Here is a tiny trained network, its code and every weight. The questions are about switching its units off for an input and a class, where a switched-off unit gives its printed mean instead of its output.

import numpy as np


def w(rows, s, z=0):
    codes = np.array(rows[::2]) - 128.0
    scale = np.full(codes.shape[1], s)
    scale[-1] = z or s
    return codes * scale


def f(y):
    return y / 2 * (1 + np.tanh(0.7978845608 * (y + 0.044715 * y**3)))


def log_softmax(a):
    a = a - a.max(-1, keepdims=True)
    return a - np.log(np.exp(a).sum(-1, keepdims=True))


def net(x, mask):
    res = np.array(x, float).reshape(1, 8) / 4 @ E
    y = f(res @ A[0][:, :-1].T + A[0][:, -1])
    res = res + np.where(mask, y, B[0][:, -1]) @ B[0][:, :-1]
    return log_softmax(res[-1] @ U[:, :-1].T + U[:, -1])


A, B = {}, {}
E = w([
[128,129,128],'x0',
[128,128,128],'x1',
[213,57,97],'x2',
[167,141,254],'x3',
[83,57,162],'x4',
[128,128,128],'x5',
[128,129,128],'x6',
[128,128,128],'x7',
],0.0096)
A[0] = w([
[124,135,133,129],'n0',
[136,130,112,122],'n1',
[140,96,181,99],'n2',
[216,165,235,92],'n3',
[129,130,128,123],'n4',
[95,155,148,204],'n5',
[119,72,207,44],'n6',
[130,127,127,129],'n7',
[127,131,131,119],'n8',
[127,148,207,166],'n9',
[77,195,117,115],'n10',
[103,164,135,153],'n11',
[127,121,125,141],'n12',
[129,125,125,135],'n13',
[117,121,125,142],'n14',
[133,140,107,112],'n15',
[125,150,139,132],'n16',
[133,127,119,131],'n17',
[116,97,193,81],'n18',
[134,121,121,156],'n19',
[73,73,125,126],'n20',
[127,129,128,125],'n21',
[114,153,139,149],'n22',
[177,126,97,140],'n23',
[82,36,131,15],'n24',
[78,179,131,182],'n25',
[63,155,137,253],'n26',
[152,118,160,136],'n27',
[78,201,126,146],'n28',
[110,63,134,67],'n29',
[139,129,108,129],'n30',
[57,148,171,177],'n31',
[101,168,195,157],'n32',
[134,128,110,116],'n33',
[100,154,147,189],'n34',
[4,107,155,84],'n35',
[91,117,121,177],'n36',
[116,123,128,145],'n37',
[119,77,140,115],'n38',
[127,136,130,118],'n39',
],0.019,0.0041)
B[0] = w([
[127,127,137,131],'n0',
[117,131,118,131],'n1',
[107,75,92,173],'n2',
[164,17,185,249],'n3',
[127,127,129,127],'n4',
[123,144,175,172],'n5',
[52,72,96,191],'n6',
[128,128,126,128],'n7',
[127,126,132,128],'n8',
[68,90,167,211],'n9',
[172,110,164,182],'n10',
[135,124,165,158],'n11',
[131,131,120,130],'n12',
[128,130,124,129],'n13',
[135,136,126,132],'n14',
[112,118,112,134],'n15',
[126,115,148,139],'n16',
[123,131,120,129],'n17',
[65,100,121,180],'n18',
[128,135,114,133],'n19',
[173,178,119,164],'n20',
[128,128,129,128],'n21',
[127,124,158,147],'n22',
[96,172,108,159],'n23',
[199,107,90,164],'n24',
[158,135,176,185],'n25',
[162,172,182,196],'n26',
[140,98,123,159],'n27',
[164,113,182,190],'n28',
[156,97,86,150],'n29',
[113,135,114,135],'n30',
[94,194,190,200],'n31',
[80,114,202,204],'n32',
[115,128,116,132],'n33',
[123,138,172,166],'n34',
[97,254,156,201],'n35',
[154,151,137,151],'n36',
[132,137,128,132],'n37',
[141,102,83,150],'n38',
[126,123,133,128],'n39',
],0.07,0.015)
U = w([
[230,162,158,212],'0',
[159,254,115,43],'1',
[141,109,182,86],'2',
[19,159,152,109],'3',
[67,205,34,255],'4',
[232,145,27,70],'5',
[178,60,117,171],'6',
[70,72,43,47],'7',
],0.0051,0.0079)

Each question gives the input, the list of numbers given to net, and the class t.
The units are the neurons (one row each of A and B). Each row of codes is followed by its name. A weight is (code - 128) times the scale printed after its matrix; where a second scale follows, it is the last column's (A, B and U).
mask holds one flag per neuron, in row order. A switched-off neuron (its flag False) gives its mean, the last column of its row in B, instead of its output. The means were averaged over made-up inputs and are rounded, as every weight is.
A unit's drop is (log p(t) with every unit on - log p(t) with that unit switched off) / (log p(t) with every unit on - log p(t) with every unit switched off).
The circuit of an input: a set's keep is (log p(t) with only the set's units on - log p(t) with every unit switched off) / (log p(t) with every unit on - log p(t) with every unit switched off). Starting from the 12 units with the biggest drops (on a tie, the unit counted first), units are removed one at a time, each time the one whose removal leaves the highest keep (on an exact tie, the one counted first), for as long as the keep stays at least 0.8.
circuit, biggest first: the units of the circuit, biggest drop first
top k neurons: the k neurons with the biggest drops, biggest first
drop of u: that unit's drop, to one decimal
input [-1,5,-8,1,4,-3,1,-6], class 3: circuit, biggest first	n35
input [-2,-4,7,6,0,-1,-6,-1], class 6: circuit, biggest first	n3, n35
input [-7,-7,-1,-2,0,-1,-6,2], class 0: top 2 neurons	n35, n31
input [7,-1,4,1,-3,-1,0,2], class 6: top 3 neurons	n35, n6, n31
input [0,6,6,0,7,4,7,1], class 5: top 2 neurons	n24, n9
input [4,4,1,6,2,0,6,-4], class 7: top 2 neurons	n6, n35
input [4,6,8,0,-2,-6,2,6], class 4: top 2 neurons	n3, n23
input [2,8,-5,-4,3,4,-5,-1], class 1: top 2 neurons	n35, n3
input [5,2,-3,-7,2,-7,1,0], class 1: top 2 neurons	n3, n35
input [3,1,-2,0,1,2,2,-2], class 1: top 2 neurons	n3, n6
input [-1,8,7,6,4,-6,8,2], class 7: drop of n6	0.1
input [-4,7,6,-1,-3,1,4,0], class 4: drop of n3	0.2
input [-1,1,2,-1,-7,-6,-1,3], class 4: drop of n3	0.3
input [-1,6,-2,-8,7,3,7,-2], class 1: top neuron	n35
input [5,-2,-5,-8,1,-5,-4,4], class 1: top 2 neurons	n3, n35
